Below is a small trained network, with its code and all its weights. Each question gives an input and a class and asks what happens when units are switched off, that is, made to give their printed mean instead of their output.

import numpy as np


def w(rows, s, z=0):
    codes = np.array(rows[::2]) - 128.0
    scale = np.full(codes.shape[1], s)
    scale[-1] = z or s
    return codes * scale


def norm(h):
    return h / np.sqrt((h * h).mean(-1, keepdims=True) + 1e-5)


def f(y):
    return y / 2 * (1 + np.tanh(0.7978845608 * (y + 0.044715 * y**3)))


def log_softmax(a):
    a = a - a.max(-1, keepdims=True)
    return a - np.log(np.exp(a).sum(-1, keepdims=True))


def net(x, mask):
    res = np.array(x, float).reshape(1, 8) / 4 @ E
    u = 0
    for l in range(3):
        y = f(norm(res) @ A[l][:, :-1].T + A[l][:, -1])
        res = res + np.where(mask[u : u + 9], y, B[l][:, -1]) @ B[l][:, :-1]
        u += 9
    return log_softmax(norm(res)[-1] @ U[:, :-1].T + U[:, -1])


A, B = {}, {}
E = w([
[126,130,128,129,126,131,128],'x0',
[224,12,162,129,137,164,189],'x1',
[199,239,141,55,164,186,189],'x2',
[130,127,128,128,130,125,128],'x3',
[145,134,40,218,243,183,110],'x4',
[164,111,5,100,71,89,155],'x5',
[128,129,129,128,129,129,129],'x6',
[187,188,158,251,54,84,157],'x7',
],0.0022)
A[0] = w([
[106,145,243,161,190,148,88,49],'0.n0',
[110,145,251,145,196,108,87,3],'0.n1',
[142,145,126,169,98,99,164,78],'0.n2',
[151,148,166,162,41,92,149,90],'0.n3',
[153,187,122,86,162,166,205,122],'0.n4',
[147,119,123,88,99,136,109,44],'0.n5',
[175,123,3,89,87,52,155,25],'0.n6',
[58,209,120,138,114,134,89,166],'0.n7',
[181,59,161,146,127,182,163,76],'0.n8',
],0.0046,0.0011)
B[0] = w([
[135,112,24,122,67,155,167,240],'0.n0',
[107,120,28,123,31,191,187,216],'0.n1',
[96,130,172,132,172,142,125,132],'0.n2',
[93,130,152,136,194,147,131,205],'0.n3',
[143,109,134,142,105,126,37,215],'0.n4',
[103,135,155,142,149,128,134,114],'0.n5',
[63,128,122,155,76,253,176,217],'0.n6',
[161,93,82,110,135,82,181,249],'0.n7',
[120,141,57,108,127,70,158,186],'0.n8',
],0.0057,0.0014)
A[1] = w([
[203,215,141,76,165,158,138,20],'1.n0',
[178,216,156,69,135,165,184,73],'1.n1',
[164,78,33,75,142,118,97,118],'1.n2',
[5,254,95,131,118,112,47,117],'1.n3',
[149,85,167,130,122,222,121,62],'1.n4',
[228,2,199,141,154,187,187,97],'1.n5',
[180,149,56,208,89,75,159,113],'1.n6',
[98,86,147,16,67,120,111,127],'1.n7',
[115,144,97,124,98,91,149,247],'1.n8',
],0.0037,0.0015)
B[1] = w([
[175,49,133,123,39,131,21,131],'1.n0',
[182,59,123,141,108,141,48,165],'1.n1',
[81,182,196,137,177,124,106,234],'1.n2',
[247,48,56,69,118,106,230,216],'1.n3',
[86,145,61,113,113,109,129,134],'1.n4',
[105,215,3,65,102,59,149,197],'1.n5',
[90,158,148,63,175,138,91,193],'1.n6',
[118,157,148,167,210,146,135,249],'1.n7',
[176,96,147,123,171,143,134,230],'1.n8',
],0.004,0.0016)
A[2] = w([
[132,164,30,163,158,141,52,113],'2.n0',
[148,120,140,91,184,183,136,254],'2.n1',
[164,184,46,74,147,11,180,67],'2.n2',
[90,155,214,46,23,96,147,94],'2.n3',
[33,88,117,169,180,101,210,162],'2.n4',
[92,91,210,42,32,82,158,128],'2.n5',
[46,23,107,199,86,31,67,98],'2.n6',
[164,178,161,252,65,89,159,84],'2.n7',
[216,203,137,233,61,95,174,148],'2.n8',
],0.0038,0.0041)
B[2] = w([
[157,115,199,192,143,125,169,164],'2.n0',
[73,118,193,168,58,66,125,253],'2.n1',
[171,81,142,118,123,60,159,143],'2.n2',
[159,117,36,243,231,167,109,146],'2.n3',
[188,194,190,100,95,135,106,230],'2.n4',
[157,160,94,243,195,141,118,171],'2.n5',
[253,149,110,38,102,208,69,150],'2.n6',
[46,88,84,13,185,161,109,128],'2.n7',
[47,74,149,47,153,125,90,166],'2.n8',
],0.0044,0.0036)
U = w([
[79,129,45,135,67,217,181,122],'0',
[226,115,142,99,88,162,11,110],'1',
[173,114,77,83,142,8,198,89],'2',
[124,149,145,254,221,134,122,104],'3',
[5,123,194,57,177,116,94,74],'4',
[120,149,179,145,84,112,137,255],'5',
],0.0097,0.0047)

Each question gives the input, the list of numbers given to net, and the class t.
The units are the neurons (one row each of A and B). Each row of codes is followed by its name. A weight is (code - 128) times the scale printed after its matrix; where a second scale follows, it is the last column's (A, B and U).
mask holds one flag per neuron, layer by layer. A switched-off neuron (its flag False) gives its mean, the last column of its row in B, instead of its output. The means were averaged over made-up inputs and are rounded, as every weight is.
A unit's drop is (log p(t) with every unit on - log p(t) with that unit switched off) / (log p(t) with every unit on - log p(t) with every unit switched off).
The circuit of an input: a set's keep is (log p(t) with only the set's units on - log p(t) with every unit switched off) / (log p(t) with every unit on - log p(t) with every unit switched off). Starting from the 12 units with the biggest drops (on a tie, the unit counted first), units are removed one at a time, each time the one whose removal leaves the highest keep (on an exact tie, the one counted first), for as long as the keep stays at least 0.8.
units of the circuit, in order: the units of the circuit, biggest drop first
most important unit: the unit with the biggest drop
k most important neurons: the k neurons with the biggest drops, biggest first
k most important neurons of layer l: the k neurons of layer l with the biggest drops, biggest first
input [-4,4,-6,7,4,4,5,5], class 1: units of the circuit, in order : 2.n6, 1.n6
input [6,6,3,-1,4,1,-4,3], class 2: units of the circuit, in order : 1.n5, 2.n2
input [-4,1,4,-6,-8,5,-4,8], class 3: most important unit : 2.n3
input [-8,2,8,5,8,4,4,-6], class 1: 2 most important neurons of layer 1 : 1.n0, 1.n7
input [5,-4,-8,-3,-1,-8,4,-5], class 0: units of the circuit, in order : 0.n1, 0.n0
input [1,7,2,7,-5,8,6,6], class 0: 2 most important neurons of layer 0 : 0.n6, 0.n7
input [7,-2,-1,-3,-6,-5,-1,3], class 3: 3 most important neurons : 2.n5, 0.n6, 2.n3
input [-5,-3,3,6,5,6,-3,-7], class 4: 2 most important neurons of layer 0 : 0.n1, 0.n0
input [3,-3,-2,5,-5,6,1,8], class 4: units of the circuit, in order : 2.n8, 2.n7, 0.n3
input [-1,-1,-7,0,-8,7,-7,2], class 3: 4 most important neurons of layer 0 : 0.n1, 0.n0, 0.n4, 0.n6
input [1,-5,-4,0,-6,4,-2,-3], class 3: units of the circuit, in order : 2.n5, 2.n3, 0.n0
input [7,-8,7,-4,6,1,-4,4], class 2: 3 most important neurons : 1.n3, 0.n7, 2.n4
input [-5,5,0,-7,2,1,2,-3], class 2: 3 most important neurons : 1.n5, 2.n2, 0.n1
input [1,7,8,7,4,3,6,6], class 1: units of the circuit, in order : 1.n0, 0.n4, 2.n8
input [6,8,-5,-8,7,-4,5,-2], class 2: 2 most important neurons : 1.n5, 0.n6
input [3,1,-8,1,-2,1,-4,7], class 1: most important unit : 2.n6
input [-6,-5,-8,7,0,6,-5,-7], class 1: units of the circuit, in order : 2.n6, 1.n5
input [-4,6,-3,2,8,5,6,-4], class 3: 3 most important neurons : 1.n3, 0.n7, 1.n2
input [-3,1,3,4,-7,-6,0,2], class 3: 4 most important neurons : 2.n3, 2.n5, 0.n6, 1.n3
input [8,-7,-6,-6,-5,1,-5,5], class 2: 2 most important neurons : 1.n3, 0.n4
input [2,4,6,7,-3,8,-7,6], class 0: 2 most important neurons : 0.n6, 2.n4
input [-8,4,7,-2,-8,7,-5,7], class 3: 3 most important neurons : 2.n3, 2.n5, 0.n0
input [-5,-3,6,6,8,5,2,-2], class 3: most important neuron : 2.n0
